Here is a tiny trained network, its code and every weight. The questions are about switching its units off for an input and a class, where a switched-off unit gives its printed mean instead of its output.

import numpy as np


def w(rows, s, z=0):
    codes = np.array(rows[::2]) - 128.0
    scale = np.full(codes.shape[1], s)
    scale[-1] = z or s
    return codes * scale


def norm(h):
    return h / np.sqrt((h * h).mean(-1, keepdims=True) + 1e-5)


def f(y):
    return np.maximum(y, 0)


def log_softmax(a):
    a = a - a.max(-1, keepdims=True)
    return a - np.log(np.exp(a).sum(-1, keepdims=True))


def net(x, mask):
    res = np.array(x, float).reshape(1, 5) / 4 @ E
    u = 0
    for l in range(4):
        y = f(norm(res) @ A[l][:, :-1].T + A[l][:, -1])
        res = res + np.where(mask[u : u + 4], y, B[l][:, -1]) @ B[l][:, :-1]
        u += 4
    return log_softmax(norm(res)[-1] @ U[:, :-1].T + U[:, -1])


A, B = {}, {}
E = w([
[104,143,104,179,125,163,134],'x0',
[249,140,177,166,217,208,52],'x1',
[132,149,122,110,112,152,129],'x2',
[162,124,105,108,94,148,137],'x3',
[71,27,153,44,242,255,123],'x4',
],0.0067)
A[0] = w([
[204,183,155,191,114,116,2,54],'L0N1',
[170,176,135,163,87,56,118,3],'L0N2',
[136,192,167,155,61,60,114,181],'L0N3',
[179,161,107,86,221,164,64,45],'L0N4',
],0.0088,0.0031)
B[0] = w([
[166,195,84,3,164,111,81,228],'L0N1',
[97,95,123,122,149,166,142,212],'L0N2',
[177,113,139,172,77,119,148,253],'L0N3',
[124,97,158,177,122,158,109,194],'L0N4',
],0.013,0.0078)
A[1] = w([
[144,136,167,32,78,89,66,119],'L1N1',
[177,101,153,238,2,98,190,61],'L1N2',
[132,61,123,85,101,145,161,6],'L1N3',
[11,58,112,70,80,157,125,51],'L1N4',
],0.0067,0.0017)
B[1] = w([
[38,226,86,193,122,121,116,189],'L1N1',
[76,184,254,193,51,135,114,253],'L1N2',
[3,145,107,173,231,130,107,158],'L1N3',
[73,69,26,76,206,46,118,207],'L1N4',
],0.0082,0.0067)
A[2] = w([
[82,197,254,120,48,100,224,47],'L2N1',
[82,88,129,101,133,105,172,43],'L2N2',
[84,108,146,99,124,63,119,250],'L2N3',
[162,96,150,89,115,157,84,50],'L2N4',
],0.0091,0.0016)
B[2] = w([
[101,143,250,197,67,255,170,255],'L2N1',
[71,219,54,64,112,88,162,170],'L2N2',
[127,178,77,183,141,179,225,187],'L2N3',
[89,119,187,107,74,147,127,157],'L2N4',
],0.0092,0.008)
A[3] = w([
[112,67,119,69,198,110,63,205],'L3N1',
[170,72,198,96,51,225,5,248],'L3N2',
[170,102,163,194,222,162,118,14],'L3N3',
[213,254,161,131,63,81,126,59],'L3N4',
],0.0083,0.0013)
B[3] = w([
[169,182,139,146,67,78,155,195],'L3N1',
[121,10,144,118,120,87,191,255],'L3N2',
[182,79,137,84,108,162,111,163],'L3N3',
[160,208,43,184,178,83,29,239],'L3N4',
],0.011,0.0077)
U = w([
[93,204,175,233,30,190,160,129],'0',
[222,225,45,139,178,118,3,39],'1',
[16,155,28,87,201,157,189,86],'2',
[172,19,196,62,171,191,111,251],'3',
],0.012,0.0012)

Each question gives the input, the list of numbers given to net, and the class t.
The units are the neurons (one row each of A and B). Each row of codes is followed by its name. A weight is (code - 128) times the scale printed after its matrix; where a second scale follows, it is the last column's (A, B and U).
mask holds one flag per neuron, layer by layer. A switched-off neuron (its flag False) gives its mean, the last column of its row in B, instead of its output. The means were averaged over made-up inputs and are rounded, as every weight is.
A unit's drop is (log p(t) with every unit on - log p(t) with that unit switched off) / (log p(t) with every unit on - log p(t) with every unit switched off).
The circuit of an input: a set's keep is (log p(t) with only the set's units on - log p(t) with every unit switched off) / (log p(t) with every unit on - log p(t) with every unit switched off). Starting from the 12 units with the biggest drops (on a tie, the unit counted first), units are removed one at a time, each time the one whose removal leaves the highest keep (on an exact tie, the one counted first), for as long as the keep stays at least 0.8.
circuit, biggest first: the units of the circuit, biggest drop first
top k neurons: the k neurons with the biggest drops, biggest first
k most important neurons of layer l: the k neurons of layer l with the biggest drops, biggest first
drop of u: that unit's drop, to one decimal
input [0,3,0,5,-5], class 1: circuit, biggest first -> (L0N1)
input [-2,1,-1,6,-7], class 1: top 2 neurons -> (L0N1; L3N4)
input [1,0,8,-3,5], class 2: top 4 neurons -> (L0N3; L1N4; L2N1; L3N4)
input [4,-1,3,-1,1], class 2: top 2 neurons -> (L0N3; L0N1)
input [2,3,8,-8,0], class 1: top 2 neurons -> (L0N1; L2N1)
input [8,1,-2,-1,6], class 3: 2 most important neurons of layer 0 -> (L0N4; L0N2)
input [-3,0,-3,-2,5], class 2: top 2 neurons -> (L0N3; L2N1)
input [8,-2,-1,4,1], class 2: top 2 neurons -> (L0N3; L1N4)
input [-3,-2,0,8,2], class 2: drop of L0N3 -> 1.1
input [2,-2,3,6,2], class 2: drop of L0N3 -> 1.2
input [-4,2,0,6,1], class 3: drop of L0N4 -> 1.5
